Below is a small trained network, with its code and all its weights. Each question gives an input and a class and asks what happens when units are switched off, that is, made to give their printed mean instead of their output.

import numpy as np


def w(rows, s, z=0):
    codes = np.array(rows[::2]) - 128.0
    scale = np.full(codes.shape[1], s)
    scale[-1] = z or s
    return codes * scale


def norm(h):
    return h / np.sqrt((h * h).mean(-1, keepdims=True) + 1e-5)


def f(y):
    return y / 2 * (1 + np.tanh(0.7978845608 * (y + 0.044715 * y**3)))


def log_softmax(a):
    a = a - a.max(-1, keepdims=True)
    return a - np.log(np.exp(a).sum(-1, keepdims=True))


def net(x, mask):
    res = np.array(x, float).reshape(1, 4) / 4 @ E
    u = 0
    for l in range(3):
        y = f(norm(res) @ A[l][:, :-1].T + A[l][:, -1])
        res = res + np.where(mask[u : u + 12], y, B[l][:, -1]) @ B[l][:, :-1]
        u += 12
    return log_softmax(norm(res)[-1] @ U[:, :-1].T + U[:, -1])


A, B = {}, {}
E = w([
[85,174,82],'x0',
[130,127,128],'x1',
[2,83,182],'x2',
[129,164,166],'x3',
],0.0059)
A[0] = w([
[148,47,165,202],'L0N1',
[108,170,148,95],'L0N2',
[112,111,155,93],'L0N3',
[85,179,211,155],'L0N4',
[118,177,148,62],'L0N5',
[61,248,82,74],'L0N6',
[147,108,127,5],'L0N7',
[151,134,103,219],'L0N8',
[225,120,151,31],'L0N9',
[164,160,142,222],'L0N10',
[125,153,118,63],'L0N11',
[139,254,156,54],'L0N12',
],0.0068,0.0017)
B[0] = w([
[99,170,60,218],'L0N1',
[114,112,148,126],'L0N2',
[188,135,82,119],'L0N3',
[175,243,145,208],'L0N4',
[124,102,149,113],'L0N5',
[165,216,86,254],'L0N6',
[247,101,78,82],'L0N7',
[13,175,135,216],'L0N8',
[62,123,132,242],'L0N9',
[21,233,255,233],'L0N10',
[133,106,177,107],'L0N11',
[72,63,129,203],'L0N12',
],0.0033,0.0016)
A[1] = w([
[144,70,172,69],'L1N1',
[152,147,90,163],'L1N2',
[61,216,111,78],'L1N3',
[207,12,211,184],'L1N4',
[108,86,154,141],'L1N5',
[97,39,2,196],'L1N6',
[124,71,79,228],'L1N7',
[149,155,149,207],'L1N8',
[117,102,129,77],'L1N9',
[202,53,226,184],'L1N10',
[114,61,140,22],'L1N11',
[69,177,49,4],'L1N12',
],0.0074,0.0014)
B[1] = w([
[101,189,76,123],'L1N1',
[99,94,140,170],'L1N2',
[158,100,83,251],'L1N3',
[68,165,1,217],'L1N4',
[170,172,123,137],'L1N5',
[146,38,181,224],'L1N6',
[136,122,188,160],'L1N7',
[134,83,84,180],'L1N8',
[186,161,102,110],'L1N9',
[62,188,11,211],'L1N10',
[88,147,145,114],'L1N11',
[79,141,46,199],'L1N12',
],0.0054,0.0025)
A[2] = w([
[102,92,93,106],'L2N1',
[176,175,83,214],'L2N2',
[146,174,171,232],'L2N3',
[170,33,99,145],'L2N4',
[86,149,53,115],'L2N5',
[219,105,111,164],'L2N6',
[122,181,108,113],'L2N7',
[95,254,153,132],'L2N8',
[18,80,196,58],'L2N9',
[193,126,80,54],'L2N10',
[53,114,112,209],'L2N11',
[143,131,221,250],'L2N12',
],0.0095,0.0023)
B[2] = w([
[132,111,138,160],'L2N1',
[94,107,203,252],'L2N2',
[48,70,139,164],'L2N3',
[21,63,156,162],'L2N4',
[241,84,108,249],'L2N5',
[95,203,215,172],'L2N6',
[109,110,156,182],'L2N7',
[106,28,108,250],'L2N8',
[155,210,143,226],'L2N9',
[122,156,139,169],'L2N10',
[254,166,136,237],'L2N11',
[182,41,150,151],'L2N12',
],0.0052,0.0041)
U = w([
[131,177,11,130],'0',
[131,218,198,117],'1',
[61,67,148,2],'2',
[164,111,132,228],'3',
],0.012,0.0021)

Each question gives the input, the list of numbers given to net, and the class t.
The units are the neurons (one row each of A and B). Each row of codes is followed by its name. A weight is (code - 128) times the scale printed after its matrix; where a second scale follows, it is the last column's (A, B and U).
mask holds one flag per neuron, layer by layer. A switched-off neuron (its flag False) gives its mean, the last column of its row in B, instead of its output. The means were averaged over made-up inputs and are rounded, as every weight is.
A unit's drop is (log p(t) with every unit on - log p(t) with that unit switched off) / (log p(t) with every unit on - log p(t) with every unit switched off).
The circuit of an input: a set's keep is (log p(t) with only the set's units on - log p(t) with every unit switched off) / (log p(t) with every unit on - log p(t) with every unit switched off). Starting from the 12 units with the biggest drops (on a tie, the unit counted first), units are removed one at a time, each time the one whose removal leaves the highest keep (on an exact tie, the one counted first), for as long as the keep stays at least 0.8.
units of the circuit, in order: the units of the circuit, biggest drop first
most important unit: the unit with the biggest drop
k most important neurons: the k neurons with the biggest drops, biggest first
k most important neurons of layer l: the k neurons of layer l with the biggest drops, biggest first
input [-1,2,6,4], class 1: units of the circuit, in order	[L2N9]
input [-8,7,-3,7], class 0: units of the circuit, in order	[L1N10; L1N4]
input [-8,6,-6,-5], class 0: units of the circuit, in order	[L1N4; L1N10]
input [6,7,2,6], class 3: 3 most important neurons	[L2N8; L1N10; L1N4]
input [6,-6,7,2], class 1: units of the circuit, in order	[L2N9; L2N11]
input [-4,3,7,7], class 1: 3 most important neurons	[L2N9; L2N11; L2N4]
input [-3,8,5,4], class 3: 4 most important neurons of layer 2	[L2N8; L2N11; L2N12; L2N6]
input [5,-8,-1,4], class 3: units of the circuit, in order	[L2N5; L1N10; L2N9]
input [5,8,0,3], class 3: 3 most important neurons of layer 1	[L1N10; L1N4; L1N1]
input [8,-6,8,3], class 0: 3 most important neurons of layer 0	[L0N6; L0N10; L0N4]
input [-8,2,1,-7], class 0: 2 most important neurons of layer 1	[L1N4; L1N10]
input [-5,0,-2,2], class 0: 2 most important neurons of layer 1	[L1N10; L1N4]
input [5,-5,-7,-2], class 1: 3 most important neurons of layer 2	[L2N6; L2N2; L2N11]
input [5,8,0,-3], class 3: most important unit	L2N5
input [3,-8,-3,2], class 3: 2 most important neurons	[L2N5; L1N10]
input [7,-6,8,-3], class 1: 2 most important neurons of layer 1	[L1N4; L1N10]
input [8,6,5,8], class 0: 2 most important neurons of layer 1	[L1N3; L1N12]
input [-6,-6,5,-1], class 0: 2 most important neurons	[L1N4; L1N10]
input [-8,0,5,-4], class 0: 2 most important neurons of layer 1	[L1N4; L1N10]
input [-3,5,-5,0], class 1: most important unit	L1N12
input [2,-4,-5,-5], class 1: 2 most important neurons	[L2N6; L2N8]
